(in the rows, 128 means zero)
Known rows:
[106 114 126 114 135 119 136 124  97 124 135 105 123 120 138 138 125 148
 131 123 120 127 111 166 148  96 161 128 139 132 101 101 111 159 123]: druskol
[106 127 121 101 126 114 135 116 111 128 159 127 125 135 142 176 118 147
 129 126 119 144 125 188 155 126 143 140 147 153  92  84 112 198 125]: zires
[125 120 138 137 128 126 135 121 124 133 125 110 128 129 136 128 118 147
 132 130 130 124 130 131 139 102 155 123 122 129 112 107 113 160 131]: klegarul
[139 157 133 157 132 130 140 108 129 132 118 125 130 122 133 109 114 132
 136 127 135 132 155 115 126 148 179 122 104 150 159 113 106 136 142]: bradren
[142 158 159 155 123 130 138 135 104 125 112  88 122 129 131 149 119 132
 139 136 145 115 147 127 131 101 175 108 109 176 132 117 126 167 135]: nakel
[113  95 136 121 117 127 141 112 103 128 148 118 135 125 145 125 125 150
 125 139 120 128 101 161 138 101 148 137 139 103  94  96 114 172 122]: tebril
[125 120 134 136 129 125 133 126 124 136 126 106 129 127 136 130 117 146
 133 127 130 124 134 127 140 102 154 123 120 131 118 108 120 156 131]: sigri
[127 137 132 117 119 128 124 156 119 118 148 103 116 137 122 153 127 119
 133 134 139 116 109 127 120 131  81 124 135 130 138 140 129 104 124]: trostas
[137 175 113 128 127 131 142 134 134 124 123 156 117 128 129 105 122 101
 133 128 140 132 136  97 105 178 130 128 126 132 170 136 101  74 139]: flibri
[128 123 130 111 104 136 147 134 127 127 142 158 126 144 141 110 126 115
 121 151 136 122  99 108 103 140  99 139 148  89 112 122 112 117 129]: zotruskir
[124 136 131 116 119 128 127 154 127 120 148 108 117 137 124 149 128 118
 132 135 138 116 108 121 118 129  82 124 137 124 135 136 129 106 124]: falal
[126 138 131 117 120 128 124 155 124 116 149 108 116 137 122 156 128 120
 133 135 139 116 107 125 119 128  78 123 136 129 138 139 125 109 124]: gritas
[175 141 163 153 119 139 115 127 182 149 131 143 145 149 117 160 123 115
 121 150 140 126 175  97 111 140  87 133 109 166 113 142 184 187 141]: moden
[124 124 134 113 169 119 131 115  76 132 118 143 130 113 115 159 141 120
 113 130 118 123 114 161 128  82 113 131 150 119  81 148 170 157 127]: klilam
[150 133 139 149 121 132 119 130 171 131 112 168 121 146 125 128 127 116
 130 130 141 131 148  90 113 128 154 117 131 145 123 139 130 123 137]: buklom
[101  91 126 110 140 129 128 158 123 123 106  84 130 106 137  86 142 149
 122 105 115 119  99 165 143  90 111 120 127 135 100 147 104 107 120]: flabi
[129 120 133 124 122 129 139 133 123 124 112 119 126 143 138 131 125 135
 118 130 130 129 133 125 130 117 130 120 125 121 114 130 122 143 126]: lezus
[145 137 135 152  84 130 115 109 178 132 130 213 129 194 132 152 115 123
 132 143 141 159 153  94 121 172 152 132 141 143 109 107 114 173 141]: reruk
[105 125 107 103 116 116 117 128 111 124 120 159 115 139 133 158 141 127
 136 116 118 141 122 151 149 113 184 139 165 148  97 104 130 140 115]: brorol
[126 120 136 142 119 129 116 126 122 130 110 151 130 143 122 133 136 125
 134 128 129 131 129 118 135 113 152 128 139 135 110 125 142 138 129]: desubro
[141 150 131 163 119 133 115 112 138 129 104 161 132 138 118 113 130 114
 136 125 133 140 151 102 123 162 166 127 115 148 159 133 133 112 137]: trokul

Facts:
begel | Θ buklom | ω 520
belilin | τ grugi | Θ lasto | ω 520
bibre | Θ fosuner | ω 568
binos | Θ gutrem | ω 520
bisa | ω 16
bokes | Θ brusuk | ω 16
brabek | τ steskam | Θ trokul | ω 520
brabra | τ flubral, dradrogro | Θ rison | ω 206
bradren | τ stifefim, brusuk, bisa | ω 16
brakle | ω 206
breklik | τ kerim | ω 694
brorol | Θ vapludris | ω 694
brusuk | Θ bibre | ω 520
bugumun | Θ zitumen | ω 206
buklom | τ drogrobru, drudigruk | Θ rotedir | ω 520
desubro | Θ kozerim | ω 694
dobra | τ kistogram, miniflen | ω 694
dotri | Θ tebril | ω 16
drabe | τ moskos, zeste | ω 520
dradrogro | Θ grugi | ω 206
drebi | Θ trustin | ω 16
dreflak | Θ loklegik | ω 568
dregres | Θ rinom | ω 16
drezuna | Θ plezi | ω 206
drobrel | ω 206
droflofu | Θ drogrobru | ω 16
drogrobru | Θ plofidris | ω 568
droste | τ peskam | ω 16
drosten | Θ miniflen | ω 206
drotim | Θ lugre | ω 520
drotir | ω 520
drudigruk | ω 206
drudro | τ zakites, kerim | ω 520
druskol | Θ gudrin | ω 16
falal | Θ belilin | ω 206
fegi | Θ puflam | ω 520
fegofol | τ brakle, kluskistok | Θ kidrer | ω 206
flabi | Θ rivo | ω 568
flaklan | ω 206
flaplun | Θ midra | ω 520
flebrum | Θ reder | ω 16
fleplek | Θ gakler | ω 568
flibri | τ druskol, dreflak | ω 206
flubral | ω 520
fosuner | τ kluskistok | Θ flaplun | ω 206
fotrol | τ bisa | Θ plutra | ω 16
fugres | τ tates, flabi | Θ rodrin | ω 206
gakler | Θ drudigruk | ω 16
ganar | Θ kegra | ω 520
gepir | τ staplipun, grugi | ω 16
giplim | τ klalos | ω 520
gogak | Θ drotir | ω 16
graska | ω 520
greruk | ω 568
gritas | Θ nakel | ω 206
groplum | τ naril | ω 694
grugi | Θ pudon | ω 16
grukiplum | Θ stosek | ω 206
grulek | ω 694
gudrin | Θ skosto | ω 206
guklek | Θ fleplek | ω 16
gutrem | Θ ziskitri | ω 568
gutuk | τ klestal | Θ zedus | ω 206
kegra | Θ serul | ω 520
kekal | τ graska, miniflen | Θ veflun | ω 16
keplo | τ miniflen | ω 694
kerim | Θ fotrol | ω 16
kidrer | ω 206
kistogram | ω 568
klalos | Θ klegarul | ω 694
klegarul | Θ lezus | ω 16
klestal | Θ sedrim | ω 520
klididu | τ bugumun, miniflen | Θ reruk | ω 206
klifla | ω 568
klilam | Θ vatom | ω 520
kluskistok | ω 206
klutru | Θ steskam | ω 694
kozerim | Θ netruflo | ω 16
lasto | Θ gritas | ω 520
lefak | τ klifla, zires | Θ stetros | ω 206
lezus | Θ begel | ω 568
litas | Θ mimo | ω 568
lobatrum | Θ zeste | ω 568
loklegik | τ grulek | Θ fegofol | ω 16
lugre | ω 694
lupluk | Θ klalos | ω 520
memu | ω 694
mestul | τ drudigruk, vapludris | Θ litas | ω 16
metus | Θ falal | ω 694
midra | τ rivo, fegi | ω 520
mimo | ω 568
miniflen | Θ flabi | ω 16
miplir | τ zuke, bugumun, rodrin, flaplun, zeste, metus | Θ plido | ω 694
moden | τ klutru | Θ vipi | ω 520
moskos | ω 206
nakel | τ klilam, dotri | Θ trostas | ω 16
naril | ω 16
netruflo | Θ gutuk | ω 568
netur | ω 520
pebes | τ bibre | ω 206
pemil | Θ netur | ω 568
peskam | ω 206
pitren | τ tebril, drotir, graska | ω 520
plaskek | τ lobatrum | ω 16
plaskibo | ω 694
plasom | τ mimo | Θ rumon | ω 694
plezi | Θ klestal | ω 520
plido | τ sudrol | Θ klifla | ω 206
pliskom | Θ klididu | ω 694
plofidris | Θ volak | ω 568
plutra | Θ miplir | ω 206
plutru | Θ vebrok | ω 520
potek | τ druskol | ω 206
pudon | Θ lobatrum | ω 16
puflam | τ steflam, gogak, kozerim | Θ zuna | ω 206
puzu | τ brusuk | ω 520
razisun | Θ giplim | ω 16
rebregros | τ skila, litas, vapludris | Θ naril | ω 206
reder | ω 568
reruk | τ drobrel | Θ subu | ω 694
rinom | Θ drabe | ω 206
ripas | τ gogak | ω 206
rison | τ begel | Θ desubro | ω 568
rivo | Θ bokes | ω 16
rodrin | Θ rostis | ω 520
rostis | τ netur | Θ memu | ω 568
rotedir | τ kluskistok, drotir, klalos, metus | ω 520
rumon | τ veflun | ω 16
sanil | τ reder, fegi | ω 16
sedrim | τ drotim | Θ razisun | ω 520
serul | Θ stubri | ω 206
sigri | Θ klutru | ω 16
siton | ω 16
skapo | τ gakler | ω 206
skebrek | Θ zustok | ω 568
skeper | τ zuke | ω 568
sketudrur | τ truka | ω 206
skila | ω 694
skodus | Θ voder | ω 694
skosto | τ plaskibo | Θ droste | ω 520
sosta | τ staplipun | Θ zires | ω 694
staplipun | ω 206
steflam | ω 694
steskam | Θ tates | ω 568
stetramil | ω 206
stetros | Θ sugrin | ω 694
stibuk | Θ plutru | ω 206
stifefim | ω 16
stogem | τ zuna, drotir | Θ metus | ω 568
stosek | Θ klilam | ω 568
stubri | τ brorol | Θ plasom | ω 520
subo | Θ vovupus | ω 568
subu | Θ zotruskir | ω 520
sudrol | ω 16
sugrin | τ ziskitri, stetramil | ω 568
tates | Θ binos | ω 16
tebril | Θ drebi | ω 16
tople | τ druskol | Θ flibri | ω 568
trelor | τ razisun, klilam | ω 520
trimok | τ litas, graska | ω 520
trokul | τ litas, pliskom | ω 694
trostas | Θ droflofu | ω 206
trubri | Θ dreflak | ω 206
truka | Θ gogak | ω 520
trustin | ω 568
tubu | τ metus | Θ tople | ω 206
vapludris | Θ skeper | ω 16
vatom | Θ fugres | ω 206
vebrok | Θ stogem | ω 520
veflun | Θ sanil | ω 206
vifik | τ brusuk, stibuk, dregres | ω 206
vipi | Θ fegi | ω 206
vobrik | τ vipi | ω 16
voder | τ sudrol | Θ grukiplum | ω 206
volak | τ brorol | Θ skebrek | ω 568
vori | τ kidrer, brakle, pemil | ω 16
vovupus | τ zitumen | Θ skodus | ω 568
zakites | ω 16
zedus | τ razisun, greruk, subu, siton | ω 694
zeste | Θ brorol | ω 568
zires | Θ vifik | ω 16
ziskitri | Θ dradrogro | ω 206
zitumen | ω 16
zotruskir | Θ dotri | ω 206
zuke | Θ zakites | ω 694
zuna | Θ drosten | ω 16
zustok | Θ flaklan | ω 694

Rows:
No name comes twice in this set of rows, the named rows included.
[141 144 129 128 110 136 142 144 153 132 128 160 121 151 134 110 117 109
 127 144 146 124 127  74 101 143 108 127 134 111 125 133 110 107 140] | klididu
[115 111 149 118 119 131 154 111  76 129 139 111 139 111 151 125 132 140
 121 148 119 120 103 176 135  95 159 140 139 116  81  95 125 192 123] | dotri
[113 107 134 111 123 123 124 141  95 112 142  80 125 134 132 167 135 145
 123 126 123 128 109 174 141 110 105 120 130 125 121 127 130 150 110] | drogrobru
[131 164 126 132 114 123 143 141 130 113 101 140 103 164 142 150 116 124
 131 119 145 141 148 114 125 142 187 101 132 166 133 123  85 132 133] | volak
[106  94 130 126 135 123 128 125 106 126 137  89 130 114 134 120 126 156
 131 122 119 119 106 155 148  80 140 123 128 104 110 111 115 138 120] | kerim
[123  93 111  95 126 127 117 150 153 142 161  91 135 120 124 142 130 136
 123 134 119 109 122 100 135 113  40 153 131  73 128 130 176 108 109] | ziskitri
[146 176 135 127 157 130 159 144  98 136  89 141 117 131 122 115 119  96
 121 137 145 106 135  83  98 103 116 120 131 122 113 155 140 109 147] | voder
[144 170 137 124 131 135 155 155 122 136 100 131 117 126 133 109 125  97
 127 140 146 106 134  86 102 121 134 125 129 143 123 143 131 105 139] | plido
[138 174 117 111 115 125 141 146 166 130 139 176 112 166 134 158 110 107
 129 135 145 139 145 101 112 170 107 133 145 154 121 121 107 134 141] | lefak
[121 101 121 113 125 121 124 126 134 143 150  79 133 120 136 153 121 155
 129 128 117 120 145 131 159  93 133 141 122 113 114  94 157 166 114] | grugi
[130 125 133 142 141 124 116 120 111 131 101 148 130 147 112 140 130 129
 128 124 127 130 131 117 130 100 138 123 138 124 105 136 149 140 134] | skodus

The same objects again, as new rows of numbers:
Known rows:
[117 115 119 118 166 119 146 147 135 142 137 126 151 158  97 168 133 118
 163 128 148 195 160 130 169 101  81 156 155]: sedrim
[130 174 100 157 126 115 166  91 105 100 110 134 100 134 106 194 151 153
 162 103 145 117 120 105 111 101 114  91  92]: klestal
[143 125 118 130 125  76 106  75 136 102 117 173 138  84  90 107 113 139
 169 118 124  86 114 119 136 145 167 101 115]: bisa
[135 106 124 122 145 125 173 120 145 131 126 145 165 140  99 156 139 116
 150 148 160 172 133 115 160  85  84 154 183]: pitren
[158 132  96 149 136  75  94  95 115 101 114 144 110 117  89 116 109 137
 160 116 113  86 127 116 135 142 161  95 101]: tebril
[ 90 195 116 130 136 127 137 109 107 138 141 112 151 136 140 185 135 207
 249  92 175 157  97 122 176 120 162 115  60]: netur
[169 111 158 118 145  96 108 134 133 130 136 127 147 122 103 107 144  95
 146 139  85 129 183  93 136 103 116 202 156]: stogem
[139 147  94 130 127  87 112  89 123 100 119 160 120  87  83 105 118 136
 160  90  98 105 133 119 116 147 146 108  98]: zuna
[126 127 120 133 150 111 150 116 138 119 121 131 135 134 107 171 138 133
 137 106 155 146 136 115 138 111 102 113 144]: vebrok
[126 130 131 131 152 111 153 116 136 122 120 125 139 124 111 181 135 132
 131  98 153 138 142 115 142 112 100 112 151]: lasto
[176 106  95 163 128 130 205 110 141  98 113 141 125 141  94 155 167  99
  90 147 126 142 145  76 115  66  54 137 210]: moden
[111 175 112 122 152  92 148  92  90 106 107 147 101 132  80 217 127 142
 191 125 142 119 147 161  94 104  84 114  43]: vipi
[135 127 134 118 160 101 150 118 140 115 117 117 135 107 122 172 137 140
 133 108 147 132 146 118 134 107 102 122 142]: trostas
[156 164  97 157 140 106 165  97 109  85 112 156 101 104 133 168 179 188
 149 104 154 114 113  81 111 114 125  99  99]: ziskitri
[153 122 110 137 144  85 116 110 121 107 132 155 129 104  92 112 126 118
 166 126  94 120 152 107 152 135 132 135 134]: sigri
[125 137 123 125 130  97 151  82 144 104  99 154 136 104 114 163 129 169
 154 117 173 111 103 130 115 114 136 101 102]: drudigruk
[129 179 122 115 114 100  81 114 116 117 133 133 132 100 115 106 131 167
 196  76  99 121 137 103 110 140 178 162  45]: flabi
[ 95 130 119 156 116  98 157 104 145  88 106 159 103 127 109 172 150 159
 132 101 145 121 117 127 107 108 145  73 116]: klilam
[151 120 111 136 143  88 115 114 122 108 131 152 131 106  87 110 122 116
 165 127  92 120 153 109 151 131 128 134 139]: flebrum
[135 129 142 112 131 121 149 119 156 108 107 131 150 126 127 161 155 140
 152 143 191 143 130 127  98  98 119 152 128]: lugre
[135 124 116 124 153 106 152 124 140 109 117 137 128 123 111 156 136 150
 138 120 151 146 141 123 128 109 106 130 131]: trubri

Rows:
No name comes twice in this set of rows, the named rows included.
[172 142 113 159 113 115 176  88 137  64  82 150  93 114 123 170 188 144
  92 125 169  89 121  88  39  98 115 103 127] | klutru
[103 160 150 111 134 101 127  97 133 111  99 141 135 127 117 196 140 150
 190 127 200 126 123 161  84 118 132 129  58] | steflam
[159 157 119 132 107  96 103  96 125 100 118 145 121  96 108 102 144 151
 148  92  98  92 134  86  85 125 161 147  84] | bibre
[100 137 115 149 126 101 149 104 140  97 110 154 114 131 110 175 141 162
 138  94 153 127 115 126 117 118 141  78 108] | rodrin
[127 147 142 126 138 111 131 114 148  98  93 116 120 114 137 178 156 154
 131  95 181 111 130 126  75 126 138 112 100] | metus
[180 103  98 142 141 108 138 131 134 110 142 134 141 111 103  83 139 108
 142 138  82 141 155  73 171 110 116 159 197] | loklegik
[184 142 121 156 108  96 108  98 133  89 121 155 118  92 132  86 172 172
 125  94 110  82 119  48  99 131 185 134 116] | steskam
[131 114 153 136 116  85 107 128 138 102 130 151 121 123 105 108 146 124
 151 138  81 115 165 113 114 102 160 170 118] | stosek
[147 131  95 123 128  96 120 110 123 109 130 154 135  97  79  95 120 116
 163 110  86 133 151 109 136 131 119 141 126] | bokes
[ 95 119 134 117 138  97 120  95 165 119 101 171 152 113 106 151 117 166
 140  91 200 129  94 146 132 139 153  82 115] | flubral
[163 126 152 121 119  91 102 100 135 119 123 155 153 116 100 105 131 122
 167 147 116 104 140 100 122 110 148 175 119] | trustin
[131 121 122 123 143 138 169 131 143 139 137 126 171 144 117 151 140 137
 174 138 157 186 133 105 177  87 101 160 178] | drudro
[141 108 123 107 154 114 106 146 150 143 159 129 191 107 128  65 117 148
 201 125 113 181 136  95 223 134 162 177 178] | droste
[143  98 164 113 116  58  74  71 158  99  92 200 138  95  73 110 112 115
 121 127 141  66 131 138  76 137 162 130  98] | klifla
[117 125 115  97 171 113 149 147 128 134 132 132 148 143  89 167 120 120
 174 137 135 189 171 149 143  93  60 177 124] | puflam

Now the same objects, written a new way:
Known rows:
[153 129 125 121 147 130 133 109 123 140 147 105 127 146 123 119 124 149
 136 134 131 146 135 122 129 127 141 194 127 116 120 113 121 138]: zitumen
[137 138 159 113  63 114 132 182 126 117 112 161 131  91 127 114 127 122
 143 160 126  98 118  93  93 128 114 135 124 150 132 138 153 132]: bugumun
[ 96 132 139 118  95  97 127 197 126 108 105 159 119  80 105 140 123  98
 146 110 127  87 121 107 133 133 101 105 120 134 132 141 146 127]: klididu
[107 124 122 140 136 117 114 149 127 114 132 138 127 126 108 148 140 119
 161 110 126 156 121 141 132 130  38 103 120 138 126 103 132 124]: reruk
[143 124 119 138 147 137 122 110 129 139 159 120 124 132 131 119 131 154
 131 132 124 173 120 100 123 125 130 141 126 114 119 137 123 147]: kozerim
[147 116 124 115 145 140 138  93 130 132 127 122 130 165 127 121 122 138
 123 144 134 125 142 140 126 133 160 158 135 130 127 127 128 113]: klifla
[ 95 147 123 134 129 123 124 147 127 122 113 142 133 118 130 149 134 109
 137 123 120 121 117 160 139 132  92  78 123 133 143 121 127 111]: lefak
[119 127 107 142 154 125 122 134 127 138 147 115 116 119 127 131 131 132
 127 103 125 163 127 103 142 125 134 129 124 106 128 144 116 140]: loklegik
[130 138 131 124 115 122 129 142 120 122 118 119 137 141 114 139 134 120
 156 131 129 128 135 160 125 123  61 163 125 144 134  77 129 120]: lugre
[110 118 118 126 103 113 124 174 123 129 131 125 111  80  98 130 114 117
 118  84 129 104 133  63 149 114 157 142 127 102 118 154 129 173]: kekal
[134 121 123 128 124 127 112 141 127 147 154 110 117 123 130 117 131 141
 114 117 119 168 129 113 139 121 150 132 125 108 142 139 124 137]: bokes
[118 123 139 142 155 142 132 123 139 124 139 125 129 123 155 117 131 139
 105 123 138 124 134 127 130 127 173 111 131 127 128 155 120 140]: lasto
[102 153 143 132 123 142 130 157 131 119 124 147 143 122 147 140 137 131
 138 146 127 116 123 155 121 126 100 104 122 146 146 123 129 132]: gritas
[ 97 154 101 137 137 121 118 112 129 120  94 138 136 117 139 149 131 103
 150 127 116 120 108 148 131 127 102  85 126 132 141 122 125 112]: fugres
[116 120 119 134 147 148 132 132 137 128 133 134 128 139 141 126 130 136
 111 129 133 134 140 120 127 126 164 114 132 127 138 161 124 130]: plofidris
[143 130 149 125  65 112 125 194 123 116 121 147 127  95 117 114 137 122
 155 147 127 131 124  80  88 120  71 153 124 151 130 125 149 141]: klalos
[117 119 135 113 130  79 144 188 127 114 100 120 101  81 116 115 117  86
 118  87 145  75 153  94 147 138 192 170 130 115 129 161 129 114]: rotedir
[114 112 138 112 117 101 140 150 127 116 104 118 113  93 105 124 108  98
 107  85 143  54 147 109 158 127 193 152 134 115 118 143 130 140]: pitren
[121 133 107 128 169 113 133 132 121 136 136  99 116 132 116 135 126 124
 135  99 132 143 141 132 157 130 139 175 124 103 131 121 111 126]: gepir
[120 121 123 128 169 116 136 105 131 125 120 106 121 135 132 129 123 113
 114 103 138 111 140 156 156 137 169 134 133 117 126 129 116 109]: drudro
[141 146 154 103  94 107 141 168 121 119 107 143 133 116 126 120 126 117
 153 159 131  95 129 133 107 135 111 171 123 148 137 111 144 108]: moskos

Rows:
No name comes twice in this set of rows, the named rows included.
[144 127 115 149 170 144 135  76 129 137 172 104 133 125 120 105 136 153
 149 157 125 204 102 112 122 124 124 145 139 117 138 149 133 142] | razisun
[168 130 132 109 128 123 115 148 123 149 135 125 116 171 155 131 125 160
 114 115 130 129 160 114 115 132 143 195 108 118  97  92 104 129] | stifefim
[139 106 127 120 114 145 117 116 135 141 140 128 126 149 138 112 129 139
  99 142 121 149 133 133 127 126 171 101 135 126 147 150 134 117] | flabi
[116 137 128 141 109 133 120 155 125 122 127 132 137 126 125 139 142 124
 147 130 124 146 125 138 118 119  58 117 124 144 138 104 129 134] | zustok
[115 119 107 120 163 124 138 119 128 128 115 117 121 150 120 137 122 113
 121 110 135 117 150 148 153 135 162 142 132 119 137 136 119 103] | sugrin
[129 118 124 109 126  99 147 176 125 123 106 129 108 115 115 118 121 101
 125 116 140 101 157  95 130 137 177 176 131 123 137 161 132 104] | skeper
[147 131 118 133 175 133 145  80 123 136 159  91 133 137 112 110 129 146
 154 149 131 179 118 134 134 128 133 192 137 116 139 126 129 131] | siton
[132 118 140 114 132  92 143 158 128 119 109 119 110 100 124 110 118 103
 117 107 144  86 147 104 137 137 190 171 131 121 125 151 130 117] | giplim
[148 144 158 104  95 112 141 158 122 120 110 143 136 122 128 118 127 124
 154 168 130 100 127 137 102 136 109 173 125 151 135 108 145 109] | brakle
[109 133 133 116  86 103 131 188 116 113 100 125 127 104  91 144 124  95
 151 102 132  84 143 129 139 118  81 165 125 137 133  93 135 136] | dobra
[112 114 105 135 152 134 127 119 134 129 127 132 120 139 130 133 128 122
 112 114 128 140 134 122 139 132 155  95 132 119 134 160 123 116] | rison
[104 150 128 119 139 115 135 138 122 121 105 128 135 134 122 151 128 106
 147 125 127 104 129 185 148 136  96 127 123 135 144  96 126  99] | flibri
[145 126 103 153 178 143 131  10 140 125 130 107 141 126 147  99 129 136
 139 165 126 164  93 121 110 126 169 113 150 126 129 156 133 128] | klilam
[141 114 125 125 124 130 133 136 133 129 129 140 120 127 134 110 129 131
 118 142 131 139 136  91 109 132 164 130 133 130 132 170 135 119] | pemil
[125 118 143 127  63 150 115 122 124 119 129 140 147 121  95 142 121 137
 136 128 122  99 115 124 122 105  65 108 130 144 112  88 144 177] | pliskom

